Below are the code and all the weights of a small trained network. Each question names an input and a class and asks about switching units off, where a switched-off unit gives its printed mean instead of its output.

import numpy as np


def w(rows, s, z=0):
    codes = np.array(rows[::2]) - 128.0
    scale = np.full(codes.shape[1], s)
    scale[-1] = z or s
    return codes * scale


def f(y):
    return y / 2 * (1 + np.tanh(0.7978845608 * (y + 0.044715 * y**3)))


def log_softmax(a):
    a = a - a.max(-1, keepdims=True)
    return a - np.log(np.exp(a).sum(-1, keepdims=True))


def net(x, mask):
    res = np.array(x, float).reshape(1, 4) / 4 @ E
    y = f(res @ A[0][:, :-1].T + A[0][:, -1])
    res = res + np.where(mask, y, B[0][:, -1]) @ B[0][:, :-1]
    return log_softmax(res[-1] @ U[:, :-1].T + U[:, -1])


A, B = {}, {}
E = w([
[181,224,164,180],'x0',
[27,172,206,95],'x1',
[128,127,128,128],'x2',
[182,119,174,5],'x3',
],0.014)
A[0] = w([
[93,97,124,145,100],'n0',
[139,100,173,75,54],'n1',
[118,147,197,121,23],'n2',
[125,137,117,122,128],'n3',
[68,117,146,166,123],'n4',
[81,173,172,103,13],'n5',
[68,173,205,106,152],'n6',
[173,92,74,147,187],'n7',
[170,68,62,159,45],'n8',
[130,202,147,160,212],'n9',
[139,101,168,137,104],'n10',
[104,197,22,178,26],'n11',
[70,89,145,111,129],'n12',
[145,104,165,86,111],'n13',
[15,110,107,135,133],'n14',
[86,138,122,137,106],'n15',
[152,89,100,180,140],'n16',
[93,47,65,68,91],'n17',
[110,138,96,204,251],'n18',
[151,152,123,55,168],'n19',
[142,184,156,161,145],'n20',
[249,165,141,116,115],'n21',
[109,144,92,175,186],'n22',
[88,161,184,112,55],'n23',
[140,214,161,167,5],'n24',
[156,90,193,95,149],'n25',
[101,148,82,200,112],'n26',
[78,112,96,131,121],'n27',
[140,143,119,120,105],'n28',
],0.017,0.013)
B[0] = w([
[140,148,162,132,152],'n0',
[96,117,116,70,169],'n1',
[115,85,117,154,154],'n2',
[136,117,129,124,128],'n3',
[203,190,188,140,189],'n4',
[95,62,96,177,171],'n5',
[109,156,116,60,244],'n6',
[75,69,98,157,226],'n7',
[100,175,175,47,192],'n8',
[130,78,67,196,231],'n9',
[118,124,133,129,126],'n10',
[113,61,80,189,183],'n11',
[181,188,172,125,186],'n12',
[89,120,114,119,176],'n13',
[199,208,210,151,225],'n14',
[153,140,154,131,156],'n15',
[91,100,97,104,188],'n16',
[57,64,75,130,222],'n17',
[114,156,184,49,253],'n18',
[118,124,101,170,210],'n19',
[89,103,82,131,194],'n20',
[210,163,154,221,227],'n21',
[100,138,136,96,203],'n22',
[54,61,89,148,179],'n23',
[58,165,144,1,177],'n24',
[115,109,97,136,196],'n25',
[82,91,78,118,203],'n26',
[170,183,132,109,167],'n27',
[124,111,152,141,128],'n28',
],0.012,0.018)
U = w([
[52,190,182,2,254],'0',
[59,122,99,185,56],'1',
[208,229,234,207,160],'2',
],0.015,0.00046)

Each question gives the input, the list of numbers given to net, and the class t.
The units are the neurons (one row each of A and B). Each row of codes is followed by its name. A weight is (code - 128) times the scale printed after its matrix; where a second scale follows, it is the last column's (A, B and U).
mask holds one flag per neuron, in row order. A switched-off neuron (its flag False) gives its mean, the last column of its row in B, instead of its output. The means were averaged over made-up inputs and are rounded, as every weight is.
A unit's drop is (log p(t) with every unit on - log p(t) with that unit switched off) / (log p(t) with every unit on - log p(t) with every unit switched off).
The circuit of an input: a set's keep is (log p(t) with only the set's units on - log p(t) with every unit switched off) / (log p(t) with every unit on - log p(t) with every unit switched off). Starting from the 12 units with the biggest drops (on a tie, the unit counted first), units are removed one at a time, each time the one whose removal leaves the highest keep (on an exact tie, the one counted first), for as long as the keep stays at least 0.8.
units of the circuit, in order: the units of the circuit, biggest drop first
top k neurons: the k neurons with the biggest drops, biggest first
drop when u is switched off: that unit's drop, to one decimal
input [-4,-4,-5,0], class 0: top 2 neurons => [n8; n9]
input [-2,-6,5,-3], class 0: units of the circuit, in order => [n8]
input [3,0,-6,6], class 2: top 3 neurons => [n21; n17; n7]
input [-6,-1,8,3], class 1: top 2 neurons => [n18; n17]
input [2,-1,-6,1], class 2: top 3 neurons => [n17; n26; n23]
input [5,2,-7,-5], class 0: top 2 neurons => [n24; n18]
input [-3,0,-7,3], class 1: top 2 neurons => [n18; n8]
input [-2,-4,1,-8], class 0: top 2 neurons => [n18; n8]
input [0,-6,-7,8], class 1: top 3 neurons => [n14; n7; n4]
input [-5,-5,-3,0], class 0: top 4 neurons => [n8; n9; n21; n11]
input [1,7,5,1], class 1: top 3 neurons => [n18; n5; n23]
input [6,8,1,-8], class 0: top 2 neurons => [n24; n18]
input [8,-3,6,5], class 2: drop when n21 is switched off => 2.2
input [6,-8,3,3], class 2: drop when n21 is switched off => 4.0
input [0,-1,-5,-7], class 0: units of the circuit, in order => [n18]
input [8,1,7,7], class 1: drop when n14 is switched off => 0.3
